Below are the code and all the weights of a small trained network. Each question names an input and a class and asks about switching units off, where a switched-off unit gives its printed mean instead of its output.

import numpy as np


def w(rows, s, z=0):
    codes = np.array(rows[::2]) - 128.0
    scale = np.full(codes.shape[1], s)
    scale[-1] = z or s
    return codes * scale


def norm(h):
    return h / np.sqrt((h * h).mean(-1, keepdims=True) + 1e-5)


def f(y):
    return y / 2 * (1 + np.tanh(0.7978845608 * (y + 0.044715 * y**3)))


def log_softmax(a):
    a = a - a.max(-1, keepdims=True)
    return a - np.log(np.exp(a).sum(-1, keepdims=True))


def net(x, mask):
    res = np.array(x, float).reshape(1, 2) / 4 @ E
    u = 0
    for l in range(4):
        y = f(norm(res) @ A[l][:, :-1].T + A[l][:, -1])
        res = res + np.where(mask[u : u + 5], y, B[l][:, -1]) @ B[l][:, :-1]
        u += 5
    return log_softmax(norm(res)[-1] @ U[:, :-1].T + U[:, -1])


A, B = {}, {}
E = w([
[133,92,44,138],'x0',
[101,218,127,3],'x1',
],0.0049)
A[0] = w([
[125,173,214,131,121],'L0N1',
[184,63,2,139,79],'L0N2',
[128,139,42,63,251],'L0N3',
[155,170,187,144,110],'L0N4',
[162,173,113,141,89],'L0N5',
],0.0074,0.002)
B[0] = w([
[58,57,112,134,188],'L0N1',
[83,192,126,85,252],'L0N2',
[34,99,2,133,239],'L0N3',
[63,45,164,165,156],'L0N4',
[76,118,129,64,120],'L0N5',
],0.0052,0.0041)
A[1] = w([
[149,254,166,77,192],'L1N1',
[110,90,160,226,254],'L1N2',
[95,200,140,13,169],'L1N3',
[86,190,194,192,211],'L1N4',
[82,115,68,141,91],'L1N5',
],0.0048,0.00079)
B[1] = w([
[231,165,91,254,139],'L1N1',
[148,207,163,69,249],'L1N2',
[91,114,54,144,248],'L1N3',
[156,140,128,60,165],'L1N4',
[82,130,111,128,212],'L1N5',
],0.0057,0.0021)
A[2] = w([
[111,138,156,69,8],'L2N1',
[77,194,157,56,120],'L2N2',
[218,82,220,192,46],'L2N3',
[143,143,53,133,182],'L2N4',
[115,66,182,254,83],'L2N5',
],0.0059,0.0012)
B[2] = w([
[155,154,152,168,125],'L2N1',
[167,94,114,144,244],'L2N2',
[140,190,66,167,251],'L2N3',
[123,96,128,3,254],'L2N4',
[163,153,127,55,230],'L2N5',
],0.0055,0.0018)
A[3] = w([
[127,203,138,66,236],'L3N1',
[127,163,1,167,106],'L3N2',
[192,159,142,121,214],'L3N3',
[85,65,204,111,11],'L3N4',
[175,215,200,177,109],'L3N5',
],0.0072,0.0011)
B[3] = w([
[184,29,119,168,180],'L3N1',
[60,97,208,101,253],'L3N2',
[255,154,80,207,141],'L3N3',
[251,186,182,122,150],'L3N4',
[46,168,33,142,182],'L3N5',
],0.0042,0.0047)
U = w([
[160,157,250,115,98],'0',
[192,97,124,125,3],'1',
[66,112,89,72,219],'2',
[182,206,90,198,154],'3',
],0.019,0.0051)

Each question gives the input, the list of numbers given to net, and the class t.
The units are the neurons (one row each of A and B). Each row of codes is followed by its name. A weight is (code - 128) times the scale printed after its matrix; where a second scale follows, it is the last column's (A, B and U).
mask holds one flag per neuron, layer by layer. A switched-off neuron (its flag False) gives its mean, the last column of its row in B, instead of its output. The means were averaged over made-up inputs and are rounded, as every weight is.
A unit's drop is (log p(t) with every unit on - log p(t) with that unit switched off) / (log p(t) with every unit on - log p(t) with every unit switched off).
The circuit of an input: a set's keep is (log p(t) with only the set's units on - log p(t) with every unit switched off) / (log p(t) with every unit on - log p(t) with every unit switched off). Starting from the 12 units with the biggest drops (on a tie, the unit counted first), units are removed one at a time, each time the one whose removal leaves the highest keep (on an exact tie, the one counted first), for as long as the keep stays at least 0.8.
units of the circuit, in order: the units of the circuit, biggest drop first
most important unit: the unit with the biggest drop
k most important neurons: the k neurons with the biggest drops, biggest first
top k neurons in layer l: the k neurons of layer l with the biggest drops, biggest first
drop when u is switched off: that unit's drop, to one decimal
input [-8,5], class 0: 3 most important neurons => [L0N1, L0N4, L2N3]
input [-7,5], class 0: most important unit => L0N1
input [4,-8], class 3: units of the circuit, in order => [L0N3, L0N1, L1N2, L2N3]
input [-6,-8], class 3: 2 most important neurons => [L2N3, L3N5]
input [3,-5], class 1: 2 most important neurons => [L0N3, L0N2]
input [2,-3], class 1: 3 most important neurons => [L0N3, L0N1, L0N2]
input [5,-8], class 1: top 3 neurons in layer 1 => [L1N3, L1N1, L1N2]
input [-4,2], class 0: 3 most important neurons => [L0N1, L0N3, L3N4]
input [-4,1], class 0: 2 most important neurons => [L0N1, L0N3]
input [-2,1], class 0: 2 most important neurons => [L0N3, L3N4]
input [-5,-3], class 0: top 2 neurons in layer 0 => [L0N4, L0N1]
input [-6,3], class 0: drop when L0N3 is switched off => 0.7
input [0,-7], class 3: drop when L0N3 is switched off => 1.2
input [0,-5], class 3: drop when L0N3 is switched off => 1.4
input [-4,-4], class 3: most important unit => L2N3
